Below is a small trained network, with its code and all its weights. Each question gives an input and a class and asks what happens when units are switched off, that is, made to give their printed mean instead of their output.

import numpy as np


def w(rows, s, z=0):
    codes = np.array(rows[::2]) - 128.0
    scale = np.full(codes.shape[1], s)
    scale[-1] = z or s
    return codes * scale


def f(y):
    return np.maximum(y, 0)


def log_softmax(a):
    a = a - a.max(-1, keepdims=True)
    return a - np.log(np.exp(a).sum(-1, keepdims=True))


def net(x, mask):
    res = np.array(x, float).reshape(1, 8) / 4 @ E
    y = f(res @ A[0][:, :-1].T + A[0][:, -1])
    res = res + np.where(mask, y, B[0][:, -1]) @ B[0][:, :-1]
    return log_softmax(res[-1] @ U[:, :-1].T + U[:, -1])


A, B = {}, {}
E = w([
[111,140,185,111,198,149],'x0',
[121,173,33,132,109,119],'x1',
[171,153,145,64,119,60],'x2',
[162,168,149,135,160,143],'x3',
[153,145,111,226,146,58],'x4',
[127,204,154,146,72,117],'x5',
[175,122,88,111,223,127],'x6',
[199,142,93,142,155,254],'x7',
],0.0092)
A[0] = w([
[100,109,216,193,97,201,53],'N1',
[193,112,171,39,176,158,100],'N2',
[85,103,128,145,181,135,202],'N3',
[182,110,165,142,105,64,112],'N4',
[76,156,155,75,126,73,252],'N5',
[168,115,151,84,157,166,75],'N6',
[146,119,121,118,124,169,128],'N7',
[115,95,78,92,88,122,68],'N8',
[138,104,54,153,78,198,126],'N9',
[106,250,133,88,135,153,117],'N10',
[143,186,148,163,61,33,144],'N11',
[147,132,138,144,131,77,139],'N12',
[160,114,101,157,151,130,86],'N13',
[117,83,151,198,97,162,170],'N14',
[126,149,79,110,70,157,125],'N15',
[169,134,114,181,170,131,88],'N16',
[132,180,100,139,163,133,88],'N17',
[162,101,136,150,196,85,225],'N18',
[123,130,159,122,93,166,165],'N19',
],0.015,0.0031)
B[0] = w([
[22,185,210,126,170,106,208],'N1',
[185,162,183,47,78,163,236],'N2',
[122,76,163,138,201,112,190],'N3',
[154,203,138,143,87,104,189],'N4',
[154,31,130,104,123,73,221],'N5',
[145,152,153,69,109,165,197],'N6',
[124,144,109,102,121,155,176],'N7',
[140,116,102,91,164,76,172],'N8',
[75,124,32,125,119,149,227],'N9',
[116,26,153,150,86,207,204],'N10',
[154,135,149,207,4,102,250],'N11',
[148,144,173,144,97,111,180],'N12',
[149,129,89,145,152,141,172],'N13',
[60,175,109,155,158,121,195],'N14',
[107,91,57,119,110,131,191],'N15',
[159,177,111,147,177,162,194],'N16',
[140,119,132,145,156,174,175],'N17',
[189,148,129,159,178,129,218],'N18',
[96,127,156,90,137,115,175],'N19',
],0.023,0.012)
U = w([
[169,70,136,141,69,131,64],'0',
[218,61,155,110,200,85,146],'1',
[216,159,133,178,59,39,219],'2',
[126,121,14,125,105,130,54],'3',
[250,170,98,172,211,168,174],'4',
[177,99,88,58,99,10,7],'5',
[226,148,154,2,100,181,97],'6',
[85,154,167,132,152,107,171],'7',
],0.007,0.0022)

Each question gives the input, the list of numbers given to net, and the class t.
The units are the neurons (one row each of A and B). Each row of codes is followed by its name. A weight is (code - 128) times the scale printed after its matrix; where a second scale follows, it is the last column's (A, B and U).
mask holds one flag per neuron, in row order. A switched-off neuron (its flag False) gives its mean, the last column of its row in B, instead of its output. The means were averaged over made-up inputs and are rounded, as every weight is.
A unit's drop is (log p(t) with every unit on - log p(t) with that unit switched off) / (log p(t) with every unit on - log p(t) with every unit switched off).
The circuit of an input: a set's keep is (log p(t) with only the set's units on - log p(t) with every unit switched off) / (log p(t) with every unit on - log p(t) with every unit switched off). Starting from the 12 units with the biggest drops (on a tie, the unit counted first), units are removed one at a time, each time the one whose removal leaves the highest keep (on an exact tie, the one counted first), for as long as the keep stays at least 0.8.
units of the circuit, in order: the units of the circuit, biggest drop first
most important unit: the unit with the biggest drop
k most important neurons: the k neurons with the biggest drops, biggest first
drop of u: that unit's drop, to one decimal
input [-2,-7,-1,7,-6,5,-6,3], class 7: most important unit	N1
input [-4,6,6,-4,7,-2,-7,6], class 3: 2 most important neurons	[N9 N15]
input [6,2,6,0,-6,8,-4,3], class 0: 4 most important neurons	[N10 N5 N16 N15]
input [2,7,3,6,0,-8,8,8], class 6: 2 most important neurons	[N2 N6]
input [6,4,5,6,6,3,3,1], class 4: 2 most important neurons	[N16 N17]
input [3,0,8,-2,6,-1,8,-2], class 4: 3 most important neurons	[N18 N16 N17]
input [3,4,-3,-7,-6,5,1,-3], class 5: units of the circuit, in order	[N5 N8]
input [3,8,0,-7,4,-5,0,-2], class 5: 3 most important neurons	[N10 N16 N8]
input [6,3,6,8,2,0,-8,0], class 0: 2 most important neurons	[N10 N18]
input [-5,8,1,3,4,3,6,3], class 3: 3 most important neurons	[N9 N15 N2]
input [-4,5,1,2,0,6,-7,1], class 0: 3 most important neurons	[N10 N11 N15]
input [-6,0,-3,-7,-2,2,4,-6], class 5: 2 most important neurons	[N8 N5]
input [-4,7,-6,8,-3,2,-7,-6], class 0: 3 most important neurons	[N11 N10 N4]
input [8,-3,-1,1,5,4,-5,1], class 7: units of the circuit, in order	[N1]
input [-6,6,-5,5,-2,-7,7,7], class 3: 2 most important neurons	[N9 N15]
input [-5,5,3,-6,7,-5,4,6], class 4: 2 most important neurons	[N16 N18]
input [-6,-6,1,8,5,4,-6,6], class 7: 2 most important neurons	[N1 N14]
input [6,8,-1,2,0,8,-6,4], class 0: drop of N10	1.4
input [1,5,-5,-8,-4,0,7,4], class 3: drop of N9	0.2
input [-6,-1,-7,-1,-5,-6,-1,-1], class 3: drop of N9	0.5
input [-8,-7,-6,7,-8,5,-3,-4], class 7: drop of N4	0.0
input [-7,-4,2,-7,-7,4,3,-6], class 5: units of the circuit, in order	[N5]
